Each row is followed by its class.
[ -31   21   83  223  -37 -150   53   62  260  -46  117  -79  -12  198
 -204 -257  232 -183  -19  439  106  134  129  -62 -145  -83 -392  354
 -394  -10  122 -232   91  -23  -69  331 -198   -7] | (115)
[  75   50 -167  236   16 -120   37  -85  372   61  378    9  -27  114
 -272 -107  131 -125 -112  123   52 -103  133  102 -116  107  106   10
 -238 -164 -124 -110   47  267  -74  109 -112   56] | (180)
[ -95  -37   26  239 -168   12  165 -259   85 -279 -363  161   71  876
 -262  343   -7  321 -218 -762   17  476  614  170 -215  -83   30  -84
 -668  210  142  223  170 -113   -4  342 -103  -20] | (167)
[-357 -113  -24  -31 -367  446 -221  105 -225   44   37  161 -195  189
 -290 -559  243 -280 -125  524  334 -178  -26 -144  -89  149 -108 -157
 -114 -182 -364 -567  143  -66 -180    2  -13   92] | (167)
[-171   60 -120  369   54 -199  155  -48  588 -178  180  -79   87  280
 -453  -82   29 -129  -87  192 -146  172  252   92 -363  102 -139  226
 -484 -255  -81 -152 -161  -31  -39   83 -174  -59] | (152)
[-286  409 -267  131  471 -746  221 -445  581   69  269   19 -245  212
 -289   72   43 -233 -198  210 -342  577  431  548 -296 -137  152   41
 -565   13  -59 -191   97  245  -53  192 -556   37] | (115)
[ -72  -87  -58  129  -32  -19 -107 -147   21  -98 -246   -8  124   37
  104  -87 -112  176  151 -283 -155  -60  268 -264   -4 -173   98  166
  -72   37   20 -328   74 -254 -216  -73  148  -68] | (180)
[ 175  -71 -255  -21  -63  206  309  190   -4   97 -176 -150  118  -35
  -72  -32   77 -104  109 -137   60 -134   22 -118   32  143  303  -28
  216 -190  -91  -15  -16   -7   62 -195  126  211] | (115)
[ -90   71 -169   17  -53   50   25  -47   -7 -275 -347   38  219 -113
  -80   15   -6   14  142 -161  128  252  114   88   55  -57  165    3
 -124   13 -280 -245   18  -94 -134 -165    8  183] | (167)
[-188   33  168  198   73  214  263 -186  150 -556 -434    5  111  195
  -93 -393  382   58   86  261  273  112  450  -92  -82 -123 -193  245
 -259 -187 -379 -688  124 -252 -226 -134 -106  158] | (115)
[ 260  255  -35  285   77 -197  333  264  270 -157  194   50  160 -131
 -108   11  -30 -287  145  295   21  222  -38  230 -257  209 -250   43
  -64 -143   23 -376 -152  122  148  -28  -27 -146] | (105)
[-156  -10  219  283  282  -36  512   21  541 -178  407   37 -251  112
   -6  140  -42 -408  -72   83   23  122  525  520 -169   27  -85 -208
  -62 -158  114  -67 -266  272   20   32 -155  128] | (180)
[ -47  -17  -40  313   20   72    8 -198   66 -497 -112  150  197  179
   65   52 -131   97    9 -153  -16  541  290 -153 -107   61  176  -21
 -511 -159  -14 -406   16 -272 -106  124  -91 -250] | (107)
[  56   57 -310  236  124    3  -81  118  -82 -202 -653   10  177   31
 -188   56   -6  133  -24 -303  369   61  347 -158  -40 -177  144  -68
    8 -154   21 -157  -91 -185    1 -155  -22  176] | (181)
[  57 -113  -60   12   17  -42  451  211  336  -25 -388  240  205  410
  184 -245  105  -83   24  475  216 -353  453  218  -37   50  372  363
 -626 -158 -513 -499   22 -116 -336  -53  122  154] | (107)
[ 236  170 -203  187 -186  231 -179   66 -373 -241  -69 -401  363 -560
 -235   -7  269   69  -54 -219  187 -383 -660 -282   47 -205 -279 -135
  617  154  134   22    1  215    5 -139  416  124] | (180)
[ -29   81 -243  106  269 -194   25 -168  273  -87  319  -47   -7  164
 -413  -99   25 -175  -86  232  136  149  101  -60 -210 -190 -166   24
 -331 -231 -141 -259   10   95  -46   74 -139  -49] | (105)
[  58  127 -371  367  -42  208   43  -32  275 -312 -250  243   85   91
 -234 -287  172   -6 -173  255  354  -85  141  117 -113   53   91 -205
 -337 -312 -388 -223 -297  -64 -102 -230 -146  358] | (181)
[ 153  133   56  269   30   74  138   -9  135 -158 -337 -178  131  -76
    4  -65   98  -86  320 -137  160  -41  246  -12  -40  -26  -22  -22
   81  -97 -270 -193   68   83 -141 -186   70   98] | (182)
[-137  196 -100  -18  -40  -68   98 -211  239  195   77 -180   13  231
 -219   28   16 -166 -165 -206   -3  233   28 -118 -124 -102   58   41
   29 -259  146   18  224   55 -160  -25  109 -266] | (105)
[ -78 -154   93  365  -37  300  307  -97  -70 -490 -164   13  -17   44
   82   93  264   44  110   89  160  197  412    6  -32 -193  -88  -40
  139  -23  -97 -340  -26  -28  -58  -18 -124   33] | (107)
[ -77  194  -81  405  163 -287    9   63  693 -156  251  -29   91  314
 -349 -137  -43 -220   52  281 -144  144  338  222 -357 -163   16  -26
 -359 -282 -282 -177  -91   85 -130  245 -333 -114] | (115)
[  25  -25 -244  245   79  164  181  170   30    9  -84   53  118  -65
   51 -146  210  -67 -117 -256 -113 -273  415   29  -36   22  244  -78
   99 -149 -161 -181  -92  -45   -1  -46  -19  284] | (115)
[-201  -60 -155  103 -198  226  136 -146   52 -261  113 -160 -218  180
  -98 -127  360 -336   59 -121   91 -203  450  216    6 -195  -36  -30
  153  219   11   82  111  112 -303  129  -83  183] | (115)
[ -82  226  112  278   81 -113  177 -155  353 -237  203  -86   73  -95
  -94   36  117  -76   45  253  -35  195  -73  123  -91 -163 -216  -37
 -210 -121 -184  -46  -68   16  -62  -12  -27   62] | (182)
[-122  -83 -287  -61 -251   71 -119  -58  190   46 -558   16  287 -114
 -353 -425   64  259 -115  -42   16 -340  230  172    8  172  -29  244
 -449  201 -284  137 -197 -273  -87   76 -119  396] | (105)
[  38   92 -100   46  -52  288 -107 -156   12 -329 -388  -93   74   67
 -318 -398  121   62   28 -123  117 -195  108  -69 -103    0 -163   -8
 -114   49 -318 -313   41  -64 -164 -100   26  229] | (182)
[ -43  136 -237  280   85 -232  130 -289  564  -57  139   49   88  166
 -450 -124  -99 -197  -84  240   67   22  245  207 -193   89   83  -20
 -397 -284 -285  -76  -71  203  -50   70  -39  117] | (167)
[-101  203 -243   36    8  103  -76 -336 -119 -301 -550   -7  174   42
 -332 -229   29   54  -84 -374  -19  117  253  -14 -138 -128   -8  105
 -156  195 -338 -418  -14 -258  -66 -132  214  169] | (105)
[ 133 -135 -314   64    1  -20  196 -144   70   42   54   67  -24  205
  -10  -86  221  -35   -8 -323  -32  519  335  100  -55 -154  282   14
 -376  -51   53 -393   78 -193 -141   56 -256  445] | (181)
[-133  135 -348  345   44 -225  147  139  510   45 -107  -51  218   -3
 -502   28  110   98 -179 -205 -124 -200  393  123  -77  -31  153  -71
 -324   20 -114  130 -312 -139  118 -135 -147 -106] | (103)
[ 120  149 -143    4  235 -141  323 -187  255  -32  417 -224   40  -27
 -177 -162  222 -286   -6  167 -108 -106 -107   74  -50   -6  -34  -95
  -90  -27  -83  -54  109  329   -5   31 -111  -63] | (152)
[  52  -95 -155  110  174  115  106 -192  -19 -105 -122  192  102   16
   77 -311   86  -27  -54  118 -108  102  209 -224  167 -106  242   54
 -191   20  -45 -552  101   20 -152   39  -58  198] | (182)
[-145  145 -101  159   94   41   77 -104  132  -14 -329  -81  -11  -17
 -113  -99  -29   73    4 -322  -74  -30  531  134 -265   -5  -29   63
   59  -76 -220 -175    8 -145   45  -52  -68   32] | (167)
[  -5   68  -66  230  -14 -273  110   65  303   -5  514  173  244 -270
    4  225   42  -95   60  443   58   82  -88   95   34   33  308   42
  -28 -369 -247 -250 -104  227  159  -50   52 -199] | (181)
[-330  171  -14  293   -4 -254  145 -207  537   57  141  165 -158  242
 -201 -245   96 -139 -161  435 -254  196  527  345 -305 -139 -108   90
 -687  126 -233 -272  -43  112 -191  496 -541 -175] | (152)
[ -72  -64  268  111 -125   58 -160 -171  157  123  400   14 -141  -17
  367  -43  115 -175  134  251  -31   10  234  -17  -85  -78  147  -43
  102 -209  -34  -71  -51  286 -199  307 -199 -205] | (167)
[-201  292   63  106  -60   88  200 -321  -23 -270  -93  -64  121 -249
  301   60  199  -77 -180  -21   88   29   -4 -215 -145   70  199  -16
  309 -199 -110 -350  -26  -54 -106  -47  254 -265] | (115)
[ -92    7   27  262   62   42   72 -279   49 -361 -271   -1   51   26
 -173 -294  124   31   51  193  126   58  135  -77  -18 -134  -69  -14
  202 -199 -219 -312   43  -79 -160 -142  -41  161] | (103)
[ -53    9  -64   17  153   45  418 -119  297  156  392 -115  -62 -289
  269   10   80 -159 -110   46  -94 -190   62   72 -113  170  233  -88
  136 -304 -166 -414   15  255  -53 -223   18 -102] | (115)
[-369   57  -95 -108   53 -213  292 -320   28 -201 -505   98 -142  250
  174  136  -54 -101  -81   53 -282  256  345  214 -167 -165  227  -26
  -11  136 -240 -197  -44 -108  -77  111 -254   58] | (152)
[  45  170 -138   -7  389 -229   30 -275  225 -174  636  -32 -301   30
  -42  -19   -9 -203    8  194  -61 -108  228  -27 -148 -395 -260  -66
 -247 -103  309 -486  154  186 -146  160  -89  -99] | (182)
[-165  166 -333  164  -42  156  104   -1  143 -279 -409  -19  199  193
 -360 -175   63  104 -291 -246   90   30  149 -270 -238 -100  138   37
 -133 -213 -171   62 -304 -405  131   62  -13   31] | (182)
[ -22   67  -18  271  -90  113  345   -8  338 -115  120  -65   49  204
 -205  -20  117 -134   47  120  -58  164  196  101 -223  -71  -59  -73
 -220 -115   66 -141  -32  275 -166  216 -158  135] | (167)
[  -6  -22 -329  -34  168  -43  103 -157  264  -81 -104  -35  147  212
 -164 -253   97  -49 -234   -5  -16 -436  116 -384  -81    7  -78  106
 -101 -169 -293   88 -138 -102  -56    4  -66 -112] | (182)
[-115  -94  316   33 -137  287  362   83  342   53  -96  -29  199  165
  210   78   57 -181  319 -380 -132  -44  497 -183   97  103  -19    1
  -75  -54 -312  455 -165  -80  -46  172   56  141] | (107)
[ 415   95 -610  131  275 -394   56  330  369  207  195   55  207   21
 -594 -319  120 -336  173  443   41 -292   53  -67  205  -20  103  -35
 -144 -303 -337  -53  133  252 -116  -89 -302  108] | (180)
[-179  171 -159  333   59 -223  180   27  393 -102  263   21   35   -3
 -138   75    6 -207 -108  284    1  149  159  216 -260 -145   13    0
 -176 -218 -153  -59 -153  -42   74  223 -118   16] | (182)
[ 120  136 -250  115   -4 -247  -63  161  213  150  320  -43   46  -71
 -116  137   35 -274   35  176  117  135  -84  -25 -145  -50   78  -36
  -34 -232  -51 -138  -41  210  -36   94 -136 -134] | (181)
[ 204  121  137   35  147  403   44 -144 -465 -432  -97 -191  326 -344
  -62   37  266 -179  127 -186  105 -105 -133 -158  188   38   12 -296
  745 -142 -410  -61   38  372  -68 -296  355  -97] | (115)
[-297 -102   82  131   76  237  578   94   13 -118 -577 -178  147  -43
  450  141  -87  285   -5 -734  -28  249  340  149 -347 -129   21    1
  149 -108  193 -276 -156 -267   92 -324    1   81] | (152)
[-199  452  -54  341  157  -26   59 -471  368 -370 -477 -309  134 -115
   85  -42  205 -129    1 -476   65 -315  508  226 -426  199 -126  107
  337 -218 -563 -337   73  -67 -156 -485  334  203] | (115)
[-495  176 -321   55   90 -200  406  -67  621  -78  228 -129  -11  187
 -100 -292   16 -358 -170  805 -509  536 -523 -467 -241  331   -9  668
 -438 -204 -518 -410  161  -63 -222  -56 -431 -489] | (115)
[  19  128  -88  244  -21 -214   92 -193  329    2  350 -116  123 -210
    8   73   59  -21   61   29  166 -134 -206  189 -130  140  135 -152
 -458   55 -249   16  -80  421  -93   -4   29   94] | (182)
[ -49   12   77  285  -35  242   79 -111  -15 -227 -156  -68   -9   76
   26  -87  314 -161   10  -75   22  139  430  -41   37 -148   80  -88
  195 -150 -108 -253  117  -92 -149   -3  -71    0] | (181)
[  63  101   20  118  105  118  322 -285  -27 -420 -484  -15  223  170
 -170 -405  413   27 -205   32  149 -245  188   86  -97  -29  -83   64
  -39 -102 -386 -309  -70  -81 -103 -163  156  333] | (182)
[ 201   41  -46  342  -86 -308  100  -32  458   97  278  -72   96  361
 -576  -47  298  -89   57   70   87 -326  300  122  -34 -155   25 -130
 -176  -59 -201  218   47  354   43  241 -120   27] | (103)
[-114   37  210  272  -89  599  392  -84  130 -261 -253 -166 -141  322
  -18 -100  170   12    7 -510   -2 -412  413  183 -354  129 -222 -309
  352 -289 -423   64  -27  318  -29 -269   14  185] | (167)
[-173    3  182  110   45 -104   76 -218   64  -69  181  -81   51   83
  -55 -123  212   41  -33 -106  -41   86  178  202  -27 -160 -178  151
 -195  245  104  -77  154   59 -118   84   39  -50] | (107)
[ -29  134  -48  351  187 -209  105   32  377 -179  200   -3  -45  217
 -385  -84  286  -29 -111  339  -14 -121  332  428 -228 -191 -108 -160
 -160 -331 -132  -16 -166  -21    8  -83 -261   38] | (152)
[ -89   54  -54  299   65   94  135 -180   60 -332 -234  -44   23  100
  -42 -145  129  -43  -60 -231   78 -134  339 -101 -168  -64  -44   77
  -52 -125 -217 -399    8   30 -137 -129   87   76] | (167)
[  80   85   45  241   26 -141  214  -74  278  -94  213  -46   20   15
 -129  -17  142 -152   79  201  -24   60  132  109 -120   -9  -71   -1
 -260 -117  -51 -246   15  246  -51  129 -120   35] | (152)
[-140  170 -185  386   31  173   43 -310   17 -458  -49 -121  197 -143
 -298 -219  402   78 -418  181  -11 -274  -54 -132 -201    5 -129   41
 -134 -123 -277 -500 -112 -125  -72 -182  238   84] | (180)
[ 134  102 -348  290   53   -6   34  -29  207 -165 -156    8  330   82
 -511 -199  197 -105 -172 -117  -26 -112  130 -232   82   77  -99   92
 -265  139  -41 -187   27  -51   17  -22  134  215] | (105)
[ -48   56 -170  169  -35 -226  -66  -90  209 -161  242  143  -62   41
 -222   -2  -51 -118   -9  401  -64  295   13  146 -161  -71   51   53
 -202 -161  -36 -363  -98  115  -62  109 -219  -53] | (181)
[  47  182 -170  138   -7   16  388   61  254  -51 -409 -142  119 -115
 -256  -75    1  -71  117  -37   24  -20  173   83 -141  227  144   48
 -374  -50 -251 -313  -76  116   56 -105   -9  303] | (181)
[  11   37 -163  141  117  312   81 -126  -79 -258 -116  -26   54 -108
  -39 -157  106   70 -150 -307  -41  -63  144   91  -98   -6   65 -242
   51   45  -66 -389   35  -20  -90 -109   45  336] | (182)
[-144   55   15  206   39  254  131   47   -1 -284 -381  -56   52  -95
  136 -132   50   17   61 -142  146 -100  313   46 -134   33  -64   43
  138 -131 -299 -266   13 -279  -44 -186   69  156] | (103)
[ 202   71  116  100   52  404  443 -132 -199 -356 -281 -176  272 -183
  258   18  347  -50   92 -224  227   12  -61   11  -60   89  104  -86
  243 -150 -327 -461   -7  175  -54 -427  340  221] | (152)
[ 165   56 -186  316   81  229 -114  -18  -82 -108  646 -106  311 -446
   37 -104  340 -132  312  181  -16 -364 -128 -398  -35   69  304 -286
  877 -568 -251 -456    6  481 -167 -381  180 -320] | (107)
[ 126  162   12  350  104   -5  -37 -165   66 -143 -337 -268  119  133
 -399 -136  228  -27  112 -217   -3 -307  373  -18  -22 -313 -240    8
  346 -115 -304   10  212   88 -167 -194  188  -14] | (107)
[  -5  129  -21   62  196  233  156 -208   31 -328 -133   -5   -4  -25
   14  -82 -104  -20  -75 -174    3   62 -112   13 -172  113  -34 -318
  -98  -12 -349 -297  -68   72  -44 -173   36  240] | (105)
[  41   99  -85  121   17 -227  320  176   97 -189 -211  197  201  -51
 -123  -38  248  163  -60  317  487  -80   79   55 -133  -91   13  183
 -123 -286 -158  -43 -351   -3  248   91 -132  290] | (181)
[ -61   11   31  268  164  -77  169   25  222   51  499  -25   -9   20
   88  135  132 -279   21  231  -86  251   80  100 -116 -142  236 -222
   34 -236    1 -203  -61  505 -105  120 -252  -78] | (103)
